Below are the code and all the weights of a small trained network. Each question names an input and a target symbol and asks about switching units off, where a switched-off unit gives its printed mean instead of its output.

import numpy as np


def w(rows, s, z=0):
    codes = np.array(rows[::2]) - 128.0
    scale = np.full(codes.shape[1], s)
    scale[-1] = z or s
    return codes * scale


def norm(h):
    return h / np.sqrt((h * h).mean(-1, keepdims=True) + 1e-5)


def f(y):
    return np.maximum(y, 0)


def softmax(a):
    e = np.exp(a - a.max(-1, keepdims=True))
    return e / e.sum(-1, keepdims=True)


def log_softmax(a):
    a = a - a.max(-1, keepdims=True)
    return a - np.log(np.exp(a).sum(-1, keepdims=True))


def net(x, mask):
    ids = ['αβδεημξσω'.index(c) for c in x.split()]
    T = len(ids)
    res = E[ids] + P[:T]
    r = norm(res)
    for j in range(2):
        rows = slice(4 * j, 4 * j + 4)
        q, k, v = (r @ M[0][rows].T for M in (Q, K, V))
        z = softmax(np.where(np.tri(T) > 0, q @ k.T / 4**0.5, -1e9)) @ v
        o = O[0][rows]
        res = res + np.where(mask[j], z, o[:, -1]) @ o[:, :-1]
    y = f(norm(res) @ A[0][:, :-1].T + A[0][:, -1])
    res = res + np.where(mask[2:6], y, B[0][:, -1]) @ B[0][:, :-1]
    return log_softmax(norm(res)[-1] @ U[:, :-1].T + U[:, -1])


Q, K, V, O, A, B = {}, {}, {}, {}, {}, {}
E = w([
[201,224,74,146],'α',
[112,102,159,225],'β',
[81,124,55,197],'δ',
[117,226,99,38],'ε',
[107,154,156,199],'η',
[88,125,146,82],'μ',
[111,114,144,235],'ξ',
[170,123,93,249],'σ',
[76,147,88,61],'ω',
],0.017)
P = w([
[209,112,58,2],'0',
[163,94,65,136],'1',
[130,66,87,135],'2',
[113,76,120,138],'3',
[85,111,128,137],'4',
[56,131,117,145],'5',
[72,122,104,174],'6',
],0.0064)
Q[0] = w([
[121,121,128,125],'H1',
[106,126,147,32],'H1',
[183,131,184,178],'H1',
[191,61,89,93],'H1',
[139,113,139,196],'H2',
[89,132,135,152],'H2',
[251,141,114,113],'H2',
[120,162,147,187],'H2',
],0.013)
K[0] = w([
[138,146,223,125],'H1',
[208,103,101,121],'H1',
[144,114,95,115],'H1',
[72,137,163,102],'H1',
[77,103,178,204],'H2',
[105,166,139,243],'H2',
[125,1,166,166],'H2',
[101,147,167,130],'H2',
],0.014)
V[0] = w([
[164,130,146,166],'H1',
[49,180,123,159],'H1',
[124,86,196,132],'H1',
[70,223,135,140],'H1',
[12,117,142,215],'H2',
[107,33,115,139],'H2',
[157,74,111,139],'H2',
[98,133,118,150],'H2',
],0.011)
O[0] = w([
[185,123,107,62,182],'H1',
[48,74,255,186,167],'H1',
[148,64,90,121,80],'H1',
[164,229,168,2,141],'H1',
[166,115,107,30,254],'H2',
[81,131,59,51,122],'H2',
[43,245,57,49,144],'H2',
[202,112,126,144,168],'H2',
],0.0062,0.0067)
A[0] = w([
[146,111,84,143,144],'N1',
[94,63,98,190,251],'N2',
[60,230,92,126,173],'N3',
[78,137,255,180,156],'N4',
],0.0085,0.0033)
B[0] = w([
[190,166,148,95,191],'N1',
[47,69,179,109,254],'N2',
[126,113,202,191,198],'N3',
[179,2,116,148,215],'N4',
],0.0079,0.0059)
U = w([
[150,205,86,129,219],'α',
[154,112,52,86,34],'β',
[48,107,120,163,51],'δ',
[133,217,208,150,198],'ε',
[235,84,198,35,162],'η',
[129,119,103,163,11],'μ',
[141,101,47,76,20],'ξ',
[190,107,22,244,253],'σ',
[71,99,122,91,153],'ω',
],0.011,0.0028)

Each question gives the input, a string of symbols that net reads in full, and the target symbol t.
The units are the heads (4 rows each of Q, K, V and O) and the neurons (one row each of A and B). Each row of codes is followed by its name. A weight is (code - 128) times the scale printed after its matrix; where a second scale follows, it is the last column's (O, A, B and U).
mask holds one flag per unit, heads first, then neurons. A switched-off unit (its flag False) gives its mean, the last column of its rows in O or B, instead of its output. The means were averaged over made-up inputs and are rounded, as every weight is.
A unit's drop is (log p(t) with every unit on - log p(t) with that unit switched off) / (log p(t) with every unit on - log p(t) with every unit switched off).
The circuit of an input: a set's keep is (log p(t) with only the set's units on - log p(t) with every unit switched off) / (log p(t) with every unit on - log p(t) with every unit switched off). Starting from all 6 units, units are removed one at a time, each time the one whose removal leaves the highest keep (on an exact tie, the one counted first), for as long as the keep stays at least 0.8.
circuit, biggest first: the units of the circuit, biggest drop first
top k neurons: the k neurons with the biggest drops, biggest first
heads that matter: for each layer, one digit per head in row order, 1 if its drop is at least 0.15 and else 0, layers parted by /
drop when u is switched off: that unit's drop, to one decimal
input μ σ ω, target δ: heads that matter => 01
input ε σ δ, target δ: top 2 neurons => [N2, N4]
input σ η ε δ η ε σ, target η: circuit, biggest first => [H2, H1]
input α σ ε, target ε: heads that matter => 11
input σ α ξ, target ω: circuit, biggest first => [H2, N2]
input μ η σ ω, target δ: circuit, biggest first => [H2, N3]
input δ α σ ε σ, target ε: top 2 neurons => [N4, N3]
input σ ε ε σ, target ε: top 2 neurons => [N4, N3]
input σ σ ξ μ β, target ω: circuit, biggest first => [H2, N4]
input ω σ η ε ξ σ, target η: top neuron => [N1]
input μ η σ μ σ σ ε, target ε: top 2 neurons => [N3, N2]
input ω σ δ, target δ: drop when H1 is switched off => 0.2
input σ μ δ ξ, target ω: drop when H2 is switched off => 0.6
input η η σ σ η η η, target η: drop when H1 is switched off => 0.2
input μ α σ η, target η: top neuron => [N2]
